Below is a small trained network, with its code and all its weights. Each question gives an input and a target symbol and asks what happens when units are switched off, that is, made to give their printed mean instead of their output.

import numpy as np


def w(rows, s, z=0):
    codes = np.array(rows[::2]) - 128.0
    scale = np.full(codes.shape[1], s)
    scale[-1] = z or s
    return codes * scale


def norm(h):
    return h / np.sqrt((h * h).mean(-1, keepdims=True) + 1e-5)


def f(y):
    return y / 2 * (1 + np.tanh(0.7978845608 * (y + 0.044715 * y**3)))


def softmax(a):
    e = np.exp(a - a.max(-1, keepdims=True))
    return e / e.sum(-1, keepdims=True)


def log_softmax(a):
    a = a - a.max(-1, keepdims=True)
    return a - np.log(np.exp(a).sum(-1, keepdims=True))


def net(x, mask):
    ids = ['αγδεζημξπστφψω'.index(c) for c in x.split()]
    T = len(ids)
    res = E[ids] + P[:T]
    q, k, v = (norm(res) @ M[0].T for M in (Q, K, V))
    z = softmax(np.where(np.tri(T) > 0, q @ k.T / 4**0.5, -1e9)) @ v
    res = res + np.where(mask[0], z, O[0][:, -1]) @ O[0][:, :-1]
    y = f(norm(res) @ A[0][:, :-1].T + A[0][:, -1])
    res = res + np.where(mask[1:25], y, B[0][:, -1]) @ B[0][:, :-1]
    return log_softmax(norm(res)[-1] @ U[:, :-1].T + U[:, -1])


Q, K, V, O, A, B = {}, {}, {}, {}, {}, {}
E = w([
[165,97,112],'α',
[174,118,140],'γ',
[162,122,140],'δ',
[100,155,143],'ε',
[149,164,125],'ζ',
[167,105,165],'η',
[167,131,71],'μ',
[130,128,174],'ξ',
[115,174,142],'π',
[121,130,189],'σ',
[176,111,144],'τ',
[136,120,156],'φ',
[159,120,139],'ψ',
[124,4,130],'ω',
],0.026)
P = w([
[185,112,212],'0',
[166,116,188],'1',
[143,118,170],'2',
[141,131,165],'3',
[136,142,160],'4',
[135,161,153],'5',
[127,183,146],'6',
[119,190,147],'7',
[128,221,117],'8',
[129,246,104],'9',
[126,253,98],'10',
[190,126,149],'11',
],0.0046)
Q[0] = w([
[29,38,56],'head 0',
[169,192,184],'head 0',
[248,210,232],'head 0',
[207,135,177],'head 0',
],0.014)
K[0] = w([
[155,102,243],'head 0',
[98,167,59],'head 0',
[78,150,8],'head 0',
[106,105,86],'head 0',
],0.017)
V[0] = w([
[181,35,183],'head 0',
[67,25,140],'head 0',
[167,232,97],'head 0',
[22,145,255],'head 0',
],0.013)
O[0] = w([
[54,167,123,108],'head 0',
[100,80,116,4],'head 0',
[174,153,133,237],'head 0',
[110,186,251,8],'head 0',
],0.016,0.012)
A[0] = w([
[136,133,122,175],'neuron 0',
[100,203,147,170],'neuron 1',
[113,80,163,162],'neuron 2',
[127,123,144,84],'neuron 3',
[92,135,137,82],'neuron 4',
[72,100,158,53],'neuron 5',
[88,150,176,92],'neuron 6',
[103,2,163,224],'neuron 7',
[85,2,113,125],'neuron 8',
[128,142,128,83],'neuron 9',
[123,132,142,83],'neuron 10',
[136,224,111,102],'neuron 11',
[134,124,133,99],'neuron 12',
[154,92,125,171],'neuron 13',
[123,98,205,111],'neuron 14',
[107,126,114,122],'neuron 15',
[167,83,106,119],'neuron 16',
[120,94,160,162],'neuron 17',
[148,83,137,147],'neuron 18',
[170,157,98,143],'neuron 19',
[128,174,158,94],'neuron 20',
[57,115,152,2],'neuron 21',
[123,134,105,118],'neuron 22',
[133,137,134,130],'neuron 23',
],0.021,0.0035)
B[0] = w([
[124,122,132,152],'neuron 0',
[149,184,88,153],'neuron 1',
[98,92,107,125],'neuron 2',
[132,125,114,118],'neuron 3',
[141,139,156,124],'neuron 4',
[125,117,209,137],'neuron 5',
[150,100,134,139],'neuron 6',
[83,3,114,141],'neuron 7',
[41,85,192,162],'neuron 8',
[137,126,122,125],'neuron 9',
[138,129,121,119],'neuron 10',
[74,83,122,193],'neuron 11',
[127,125,113,125],'neuron 12',
[97,134,121,167],'neuron 13',
[125,127,48,139],'neuron 14',
[126,149,154,128],'neuron 15',
[101,115,96,200],'neuron 16',
[106,108,103,122],'neuron 17',
[87,142,107,141],'neuron 18',
[120,83,159,244],'neuron 19',
[170,150,91,148],'neuron 20',
[129,142,223,140],'neuron 21',
[125,139,136,143],'neuron 22',
[140,121,119,133],'neuron 23',
],0.029,0.011)
U = w([
[39,45,81,170],'α',
[77,100,73,112],'γ',
[59,193,43,168],'δ',
[178,192,50,160],'ε',
[245,44,134,207],'ζ',
[121,131,222,55],'η',
[110,149,122,2],'μ',
[129,175,158,58],'ξ',
[182,176,124,112],'π',
[117,166,168,60],'σ',
[43,163,182,94],'τ',
[112,171,168,71],'φ',
[82,222,112,69],'ψ',
[70,50,237,148],'ω',
],0.012,0.0058)

Each question gives the input, a string of symbols that net reads in full, and the target symbol t.
The units are the heads (4 rows each of Q, K, V and O) and the neurons (one row each of A and B). Each row of codes is followed by its name. A weight is (code - 128) times the scale printed after its matrix; where a second scale follows, it is the last column's (O, A, B and U).
mask holds one flag per unit, heads first, then neurons. A switched-off unit (its flag False) gives its mean, the last column of its rows in O or B, instead of its output. The means were averaged over made-up inputs and are rounded, as every weight is.
A unit's drop is (log p(t) with every unit on - log p(t) with that unit switched off) / (log p(t) with every unit on - log p(t) with every unit switched off).
The circuit of an input: a set's keep is (log p(t) with only the set's units on - log p(t) with every unit switched off) / (log p(t) with every unit on - log p(t) with every unit switched off). Starting from the 12 units with the biggest drops (on a tie, the unit counted first), units are removed one at a time, each time the one whose removal leaves the highest keep (on an exact tie, the one counted first), for as long as the keep stays at least 0.8.
units of the circuit, in order: the units of the circuit, biggest drop first
k most important neurons: the k neurons with the biggest drops, biggest first
drop of u: that unit's drop, to one decimal
input δ ζ ω δ τ, target ω: units of the circuit, in order : (head 0; neuron 5)
input ψ ψ ω ψ ζ ε φ δ ω, target ω: 2 most important neurons : (neuron 21; neuron 5)
input π ζ δ ζ σ η δ, target ζ: units of the circuit, in order : (head 0)
input γ δ δ δ, target δ: units of the circuit, in order : (head 0; neuron 1; neuron 8)
input δ ω ζ ξ, target ζ: units of the circuit, in order : (head 0; neuron 8; neuron 20)
input ε ζ ζ η ζ ε, target ε: units of the circuit, in order : (head 0; neuron 1; neuron 20)
input ψ ε φ ζ δ α σ ζ γ σ, target ζ: units of the circuit, in order : (head 0; neuron 8)
input ζ ζ ζ ε ζ η ψ δ ψ, target ζ: units of the circuit, in order : (head 0; neuron 8)
input δ ω τ γ η γ, target ω: units of the circuit, in order : (head 0; neuron 21)
input σ δ ε τ, target ε: 3 most important neurons : (neuron 14; neuron 19; neuron 1)
input ζ ζ τ η ξ, target ζ: 2 most important neurons : (neuron 8; neuron 11)
input ζ δ τ ω ε τ, target ε: 2 most important neurons : (neuron 14; neuron 19)
input ε ψ σ, target ε: 2 most important neurons : (neuron 14; neuron 1)
input ζ ζ ψ δ η η ω ψ ζ ψ, target ζ: units of the circuit, in order : (head 0)
input α ω φ, target ω: 2 most important neurons : (neuron 21; neuron 5)
input ζ η γ ψ ξ φ, target ζ: units of the circuit, in order : (head 0; neuron 8)
input δ ζ ζ η ζ δ ζ ζ, target ζ: 2 most important neurons : (neuron 11; neuron 19)
input φ ζ ψ δ ξ δ δ τ δ, target ζ: 2 most important neurons : (neuron 8; neuron 7)
input ζ δ σ σ, target ζ: 2 most important neurons : (neuron 11; neuron 16)
input δ ω δ ψ ζ ω, target ω: most important neuron : (neuron 8)
input φ π ζ ζ ε ξ τ δ σ, target ε: drop of neuron 1 : 0.1
input ξ δ α ψ γ η ε, target ε: drop of neuron 11 : 0.0
input δ γ δ, target δ: drop of neuron 1 : 0.2
input α ω ψ, target ω: drop of head 0 : 1.4
